Below are the code and all the weights of a small trained network. Each question names an input and a class and asks about switching units off, where a switched-off unit gives its printed mean instead of its output.

import numpy as np


def w(rows, s, z=0):
    codes = np.array(rows[::2]) - 128.0
    scale = np.full(codes.shape[1], s)
    scale[-1] = z or s
    return codes * scale


def norm(h):
    return h / np.sqrt((h * h).mean(-1, keepdims=True) + 1e-5)


def f(y):
    return np.maximum(y, 0)


def log_softmax(a):
    a = a - a.max(-1, keepdims=True)
    return a - np.log(np.exp(a).sum(-1, keepdims=True))


def net(x, mask):
    res = np.array(x, float).reshape(1, 2) / 4 @ E
    u = 0
    for l in range(2):
        y = f(norm(res) @ A[l][:, :-1].T + A[l][:, -1])
        res = res + np.where(mask[u : u + 15], y, B[l][:, -1]) @ B[l][:, :-1]
        u += 15
    return log_softmax(norm(res)[-1] @ U[:, :-1].T + U[:, -1])


A, B = {}, {}
E = w([
[2,209,108,142],'x0',
[32,97,236,77],'x1',
],0.0043)
A[0] = w([
[159,72,204,110,199],'0.n1',
[200,78,210,85,148],'0.n2',
[84,162,71,68,110],'0.n3',
[124,57,245,11,125],'0.n4',
[169,111,165,99,145],'0.n5',
[74,172,144,79,36],'0.n6',
[67,180,33,89,174],'0.n7',
[58,95,114,165,133],'0.n8',
[137,99,161,143,2],'0.n9',
[193,84,91,191,162],'0.n10',
[133,245,29,131,112],'0.n11',
[254,202,61,167,130],'0.n12',
[92,106,121,143,65],'0.n13',
[89,70,89,19,59],'0.n14',
[194,35,38,164,181],'0.n15',
],0.01,0.0028)
B[0] = w([
[127,187,112,107,213],'0.n1',
[64,33,78,58,223],'0.n2',
[90,86,43,71,176],'0.n3',
[211,185,105,184,254],'0.n4',
[1,87,34,79,176],'0.n5',
[101,163,205,105,177],'0.n6',
[96,27,72,84,222],'0.n7',
[102,91,120,115,174],'0.n8',
[166,92,113,142,137],'0.n9',
[98,85,219,153,209],'0.n10',
[144,176,178,194,230],'0.n11',
[211,146,127,119,255],'0.n12',
[109,119,163,148,139],'0.n13',
[197,190,126,126,154],'0.n14',
[38,140,198,164,233],'0.n15',
],0.0067,0.0077)
A[1] = w([
[125,158,179,95,206],'1.n1',
[179,110,159,170,73],'1.n2',
[2,148,194,242,133],'1.n3',
[134,186,113,211,224],'1.n4',
[126,82,154,117,93],'1.n5',
[85,101,176,61,2],'1.n6',
[116,94,63,57,69],'1.n7',
[194,84,167,35,206],'1.n8',
[104,187,219,151,102],'1.n9',
[109,182,155,239,148],'1.n10',
[154,46,81,149,20],'1.n11',
[78,57,144,86,97],'1.n12',
[220,171,80,57,7],'1.n13',
[150,140,159,76,141],'1.n14',
[155,209,148,121,145],'1.n15',
],0.01,0.0028)
B[1] = w([
[114,135,60,149,176],'1.n1',
[113,96,150,118,160],'1.n2',
[170,109,135,107,254],'1.n3',
[106,101,164,87,198],'1.n4',
[88,165,153,141,158],'1.n5',
[148,77,106,163,187],'1.n6',
[196,104,254,159,202],'1.n7',
[92,161,87,96,168],'1.n8',
[214,195,70,138,188],'1.n9',
[161,124,181,143,195],'1.n10',
[117,183,62,194,156],'1.n11',
[42,133,136,87,224],'1.n12',
[173,65,70,112,175],'1.n13',
[145,161,99,126,145],'1.n14',
[6,163,193,164,171],'1.n15',
],0.0087,0.0069)
U = w([
[46,63,187,97,228],'0',
[114,178,76,70,50],'1',
[243,84,89,78,136],'2',
[224,125,246,172,233],'3',
[149,255,156,142,66],'4',
[149,97,88,234,3],'5',
],0.022,0.0034)

Each question gives the input, the list of numbers given to net, and the class t.
The units are the neurons (one row each of A and B). Each row of codes is followed by its name. A weight is (code - 128) times the scale printed after its matrix; where a second scale follows, it is the last column's (A, B and U).
mask holds one flag per neuron, layer by layer. A switched-off neuron (its flag False) gives its mean, the last column of its row in B, instead of its output. The means were averaged over made-up inputs and are rounded, as every weight is.
A unit's drop is (log p(t) with every unit on - log p(t) with that unit switched off) / (log p(t) with every unit on - log p(t) with every unit switched off).
The circuit of an input: a set's keep is (log p(t) with only the set's units on - log p(t) with every unit switched off) / (log p(t) with every unit on - log p(t) with every unit switched off). Starting from the 12 units with the biggest drops (on a tie, the unit counted first), units are removed one at a time, each time the one whose removal leaves the highest keep (on an exact tie, the one counted first), for as long as the keep stays at least 0.8.
circuit, biggest first: the units of the circuit, biggest drop first
unit that matters most: the unit with the biggest drop
top k neurons: the k neurons with the biggest drops, biggest first
top k neurons in layer l: the k neurons of layer l with the biggest drops, biggest first
drop of u: that unit's drop, to one decimal
input [-2,3], class 2: top neuron : 0.n4
input [-8,-7], class 0: top 3 neurons : 0.n15, 0.n4, 0.n11
input [3,5], class 4: top 2 neurons in layer 0 : 0.n2, 0.n4
input [-4,3], class 2: circuit, biggest first : 0.n4, 0.n2
input [8,-4], class 0: top 3 neurons in layer 0 : 0.n7, 0.n4, 0.n3
input [8,-5], class 5: top 3 neurons in layer 0 : 0.n7, 0.n15, 0.n3
input [3,4], class 1: top 3 neurons : 0.n6, 0.n2, 0.n11
input [6,-5], class 5: top 4 neurons : 0.n7, 0.n15, 0.n3, 0.n11
input [6,7], class 1: top 4 neurons : 0.n2, 0.n6, 0.n5, 0.n11
input [-1,2], class 2: top 2 neurons : 0.n4, 0.n2
input [-7,-5], class 0: circuit, biggest first : 0.n4, 0.n15
input [-1,6], class 1: top 3 neurons in layer 0 : 0.n7, 0.n11, 0.n15
input [0,5], class 4: top 3 neurons : 0.n7, 1.n15, 0.n4
input [-6,-7], class 3: circuit, biggest first : 0.n15
input [-6,4], class 2: top 2 neurons : 0.n4, 0.n1
input [-2,5], class 2: top 2 neurons in layer 0 : 0.n15, 0.n4
input [-3,-2], class 0: top 3 neurons : 0.n4, 0.n11, 0.n2
input [-8,7], class 2: top 2 neurons : 0.n4, 1.n7
input [0,3], class 4: top 2 neurons : 0.n7, 1.n15
input [-1,3], class 2: top 2 neurons : 0.n15, 1.n13
input [5,-7], class 3: unit that matters most : 0.n11
input [6,-6], class 5: top 4 neurons in layer 0 : 0.n7, 0.n3, 0.n15, 0.n6
input [-2,8], class 1: top 2 neurons : 0.n7, 0.n4
input [6,8], class 1: top 2 neurons in layer 1 : 1.n9, 1.n7
input [-4,7], class 2: drop of 0.n2 : 0.2
input [-7,1], class 0: drop of 0.n2 : 1.4
input [-3,0], class 0: drop of 0.n2 : 5.6
input [3,-8], class 3: drop of 0.n4 : 0.0
input [-1,4], class 1: unit that matters most : 0.n7
